Here is a tiny trained network, its code and every weight. The questions are about switching its units off for an input and a class, where a switched-off unit gives its printed mean instead of its output.

import numpy as np


def w(rows, s, z=0):
    codes = np.array(rows[::2]) - 128.0
    scale = np.full(codes.shape[1], s)
    scale[-1] = z or s
    return codes * scale


def f(y):
    return y / 2 * (1 + np.tanh(0.7978845608 * (y + 0.044715 * y**3)))


def log_softmax(a):
    a = a - a.max(-1, keepdims=True)
    return a - np.log(np.exp(a).sum(-1, keepdims=True))


def net(x, mask):
    res = np.array(x, float).reshape(1, 3) / 4 @ E
    y = f(res @ A[0][:, :-1].T + A[0][:, -1])
    res = res + np.where(mask, y, B[0][:, -1]) @ B[0][:, :-1]
    return log_softmax(res[-1] @ U[:, :-1].T + U[:, -1])


A, B = {}, {}
E = w([
[214,153,80,33,194],'x0',
[115,119,65,222,192],'x1',
[140,151,2,176,9],'x2',
],0.008)
A[0] = w([
[159,148,109,98,149,64],'neuron 0',
[104,181,150,126,151,49],'neuron 1',
[96,128,188,116,214,82],'neuron 2',
[136,104,191,196,84,86],'neuron 3',
[149,112,93,203,190,85],'neuron 4',
[132,119,77,71,159,73],'neuron 5',
[156,106,133,133,127,204],'neuron 6',
[147,131,74,76,161,73],'neuron 7',
[129,159,35,140,73,37],'neuron 8',
[117,134,151,68,79,47],'neuron 9',
[195,155,74,92,186,75],'neuron 10',
[104,92,197,124,220,51],'neuron 11',
[125,145,114,125,136,254],'neuron 12',
[169,124,18,146,23,60],'neuron 13',
[135,117,72,120,99,35],'neuron 14',
[47,173,213,223,87,50],'neuron 15',
[105,145,71,200,211,85],'neuron 16',
[172,142,99,93,157,75],'neuron 17',
[147,160,224,171,212,61],'neuron 18',
[147,132,82,213,198,100],'neuron 19',
[178,138,42,41,185,81],'neuron 20',
[93,89,183,196,76,35],'neuron 21',
[184,145,143,171,121,42],'neuron 22',
[134,146,99,134,109,62],'neuron 23',
[113,112,87,177,209,46],'neuron 24',
[118,106,158,112,167,41],'neuron 25',
[132,125,171,60,64,84],'neuron 26',
[163,143,199,47,9,64],'neuron 27',
],0.014,0.0092)
B[0] = w([
[142,79,112,100,70,144],'neuron 0',
[166,131,122,64,71,120],'neuron 1',
[141,206,141,152,73,212],'neuron 2',
[140,64,106,139,97,180],'neuron 3',
[108,114,128,45,170,180],'neuron 4',
[155,76,131,115,105,158],'neuron 5',
[76,152,104,184,131,183],'neuron 6',
[109,77,78,123,49,167],'neuron 7',
[146,211,134,110,53,197],'neuron 8',
[125,112,107,28,97,150],'neuron 9',
[134,45,148,140,91,199],'neuron 10',
[159,217,144,138,71,213],'neuron 11',
[111,156,121,224,203,232],'neuron 12',
[147,238,147,170,47,255],'neuron 13',
[165,155,147,54,51,140],'neuron 14',
[144,1,134,152,95,228],'neuron 15',
[111,110,151,24,201,197],'neuron 16',
[148,66,156,112,108,164],'neuron 17',
[136,210,127,126,48,206],'neuron 18',
[142,117,117,54,222,199],'neuron 19',
[129,26,133,162,95,231],'neuron 20',
[134,27,120,112,47,187],'neuron 21',
[170,123,151,29,77,113],'neuron 22',
[154,146,130,98,94,130],'neuron 23',
[118,103,81,20,108,165],'neuron 24',
[148,163,95,92,47,144],'neuron 25',
[109,127,87,55,170,186],'neuron 26',
[123,128,141,4,228,227],'neuron 27',
],0.039,0.0097)
U = w([
[154,161,143,163,68,69],'0',
[140,43,132,180,77,106],'1',
[118,120,110,92,141,96],'2',
[92,131,133,244,158,254],'3',
],0.011,0.005)

Each question gives the input, the list of numbers given to net, and the class t.
The units are the neurons (one row each of A and B). Each row of codes is followed by its name. A weight is (code - 128) times the scale printed after its matrix; where a second scale follows, it is the last column's (A, B and U).
mask holds one flag per neuron, in row order. A switched-off neuron (its flag False) gives its mean, the last column of its row in B, instead of its output. The means were averaged over made-up inputs and are rounded, as every weight is.
A unit's drop is (log p(t) with every unit on - log p(t) with that unit switched off) / (log p(t) with every unit on - log p(t) with every unit switched off).
The circuit of an input: a set's keep is (log p(t) with only the set's units on - log p(t) with every unit switched off) / (log p(t) with every unit on - log p(t) with every unit switched off). Starting from the 12 units with the biggest drops (on a tie, the unit counted first), units are removed one at a time, each time the one whose removal leaves the highest keep (on an exact tie, the one counted first), for as long as the keep stays at least 0.8.
circuit, biggest first: the units of the circuit, biggest drop first
top k neurons: the k neurons with the biggest drops, biggest first
drop of u: that unit's drop, to one decimal
input [0,-8,5], class 2: circuit, biggest first -> (neuron 27)
input [0,8,7], class 2: top 2 neurons -> (neuron 16; neuron 19)
input [8,-4,-8], class 0: top 2 neurons -> (neuron 11; neuron 2)
input [-7,5,-7], class 0: top 2 neurons -> (neuron 11; neuron 18)
input [-7,7,-8], class 0: top 2 neurons -> (neuron 11; neuron 18)
input [6,-7,6], class 2: top 3 neurons -> (neuron 27; neuron 26; neuron 11)
input [7,4,5], class 1: top 2 neurons -> (neuron 20; neuron 10)
input [-7,3,8], class 0: top 2 neurons -> (neuron 13; neuron 8)
input [6,2,-5], class 1: top 3 neurons -> (neuron 20; neuron 13; neuron 10)
input [8,1,-7], class 1: top 3 neurons -> (neuron 20; neuron 10; neuron 13)
input [4,-8,6], class 2: drop of neuron 27 -> 4.5
input [6,0,-7], class 0: drop of neuron 11 -> 0.4
input [3,-5,-1], class 2: drop of neuron 27 -> 0.0
input [8,-7,-6], class 1: circuit, biggest first -> (neuron 20)
